Below are the code and all the weights of a small trained network. Each question names an input and a class and asks about switching units off, where a switched-off unit gives its printed mean instead of its output.

import numpy as np


def w(rows, s, z=0):
    codes = np.array(rows[::2]) - 128.0
    scale = np.full(codes.shape[1], s)
    scale[-1] = z or s
    return codes * scale


def norm(h):
    return h / np.sqrt((h * h).mean(-1, keepdims=True) + 1e-5)


def f(y):
    return y / 2 * (1 + np.tanh(0.7978845608 * (y + 0.044715 * y**3)))


def log_softmax(a):
    a = a - a.max(-1, keepdims=True)
    return a - np.log(np.exp(a).sum(-1, keepdims=True))


def net(x, mask):
    res = np.array(x, float).reshape(1, 7) / 4 @ E
    u = 0
    for l in range(4):
        y = f(norm(res) @ A[l][:, :-1].T + A[l][:, -1])
        res = res + np.where(mask[u : u + 3], y, B[l][:, -1]) @ B[l][:, :-1]
        u += 3
    return log_softmax(norm(res)[-1] @ U[:, :-1].T + U[:, -1])


A, B = {}, {}
E = w([
[192,147,133,35,138,112,104,88,90,121,139],'x0',
[119,165,99,112,44,6,208,194,110,65,137],'x1',
[110,121,124,122,150,127,124,137,114,117,127],'x2',
[96,70,142,100,184,194,145,101,224,131,243],'x3',
[113,119,125,126,112,140,123,117,117,120,130],'x4',
[130,123,123,134,126,134,125,110,139,93,120],'x5',
[139,125,124,139,136,118,143,117,115,131,134],'x6',
],0.018)
A[0] = w([
[95,162,87,71,104,123,208,166,178,74,243,7],'L0N1',
[63,125,115,247,109,135,140,148,157,156,119,197],'L0N2',
[155,161,134,175,150,179,68,107,75,169,16,109],'L0N3',
],0.011,0.012)
B[0] = w([
[139,13,199,123,139,60,132,125,152,111,162,181],'L0N1',
[85,139,144,179,157,114,212,125,174,146,67,249],'L0N2',
[138,2,244,127,106,30,142,128,159,75,183,229],'L0N3',
],0.013,0.011)
A[1] = w([
[130,116,141,160,131,162,75,128,90,114,56,113],'L1N1',
[105,254,63,144,115,80,129,134,86,108,63,102],'L1N2',
[116,142,100,162,121,151,153,197,81,127,82,1],'L1N3',
],0.0097,0.0064)
B[1] = w([
[120,118,161,120,157,104,80,223,143,113,250,125],'L1N1',
[90,121,58,123,87,103,28,130,161,67,152,253],'L1N2',
[150,67,71,174,91,131,126,123,113,159,150,147],'L1N3',
],0.015,0.004)
A[2] = w([
[221,111,105,2,118,116,21,82,94,120,202,252],'L2N1',
[93,125,121,107,218,229,116,61,190,174,120,163],'L2N2',
[131,124,76,101,92,69,162,135,126,123,76,176],'L2N3',
],0.0099,0.0045)
B[2] = w([
[184,144,134,19,83,144,221,126,45,110,172,247],'L2N1',
[116,161,105,145,167,155,91,62,121,177,248,223],'L2N2',
[114,133,119,94,153,76,11,226,78,53,78,176],'L2N3',
],0.013)
A[3] = w([
[101,206,77,123,86,118,98,187,65,87,21,1],'L3N1',
[117,195,74,128,146,251,127,57,127,202,158,41],'L3N2',
[77,81,113,194,148,103,26,151,200,118,159,163],'L3N3',
],0.014,0.0031)
B[3] = w([
[146,221,81,144,105,249,147,148,157,139,117,220],'L3N1',
[139,202,64,134,199,202,118,154,85,171,92,245],'L3N2',
[96,76,118,211,113,82,84,83,176,183,31,236],'L3N3',
],0.017,0.011)
U = w([
[75,36,195,193,130,59,159,113,207,138,104,236],'0',
[195,52,190,15,115,72,148,98,86,74,194,253],'1',
[89,158,76,193,227,193,111,74,165,213,108,24],'2',
[172,194,101,58,183,237,135,84,69,165,213,64],'3',
[102,182,40,204,74,140,116,155,183,122,49,76],'4',
[174,253,82,42,80,156,109,172,90,63,126,39],'5',
],0.019,0.0043)

Each question gives the input, the list of numbers given to net, and the class t.
The units are the neurons (one row each of A and B). Each row of codes is followed by its name. A weight is (code - 128) times the scale printed after its matrix; where a second scale follows, it is the last column's (A, B and U).
mask holds one flag per neuron, layer by layer. A switched-off neuron (its flag False) gives its mean, the last column of its row in B, instead of its output. The means were averaged over made-up inputs and are rounded, as every weight is.
A unit's drop is (log p(t) with every unit on - log p(t) with that unit switched off) / (log p(t) with every unit on - log p(t) with every unit switched off).
The circuit of an input: a set's keep is (log p(t) with only the set's units on - log p(t) with every unit switched off) / (log p(t) with every unit on - log p(t) with every unit switched off). Starting from all 12 units, units are removed one at a time, each time the one whose removal leaves the highest keep (on an exact tie, the one counted first), for as long as the keep stays at least 0.8.
units of the circuit, in order: the units of the circuit, biggest drop first
k most important neurons: the k neurons with the biggest drops, biggest first
drop when u is switched off: that unit's drop, to one decimal
input [1,8,6,2,7,0,-3], class 1: 2 most important neurons	L0N1, L0N2
input [2,-8,1,4,8,5,-6], class 3: units of the circuit, in order	L0N2, L2N1
input [-3,-5,-3,0,7,-7,7], class 0: units of the circuit, in order	L0N3
input [4,0,4,0,5,4,7], class 1: 3 most important neurons	L0N2, L2N1, L3N2
input [6,0,0,-8,1,4,2], class 1: 3 most important neurons	L0N3, L0N2, L3N2
input [-7,2,-4,1,-4,1,-4], class 0: 3 most important neurons	L3N2, L3N1, L0N2
input [-2,1,3,4,-1,-4,0], class 0: 2 most important neurons	L0N1, L2N1
input [7,-8,-4,0,1,-5,4], class 1: 4 most important neurons	L0N3, L0N2, L3N1, L2N1
input [1,1,-2,-1,-8,-8,-3], class 5: 2 most important neurons	L0N2, L0N3
input [-8,1,-7,1,0,-6,-4], class 0: 2 most important neurons	L3N2, L3N1
input [-1,-7,-5,-1,-1,6,-6], class 0: drop when L0N3 is switched off	0.9
input [0,-3,-7,-4,6,3,-2], class 0: drop when L2N1 is switched off	0.3
input [0,-3,-1,-4,1,3,1], class 0: drop when L2N1 is switched off	0.3
input [3,-6,-3,4,-6,-3,-6], class 3: units of the circuit, in order	L0N2
input [7,2,-7,8,-2,1,4], class 1: drop when L0N1 is switched off	1.1
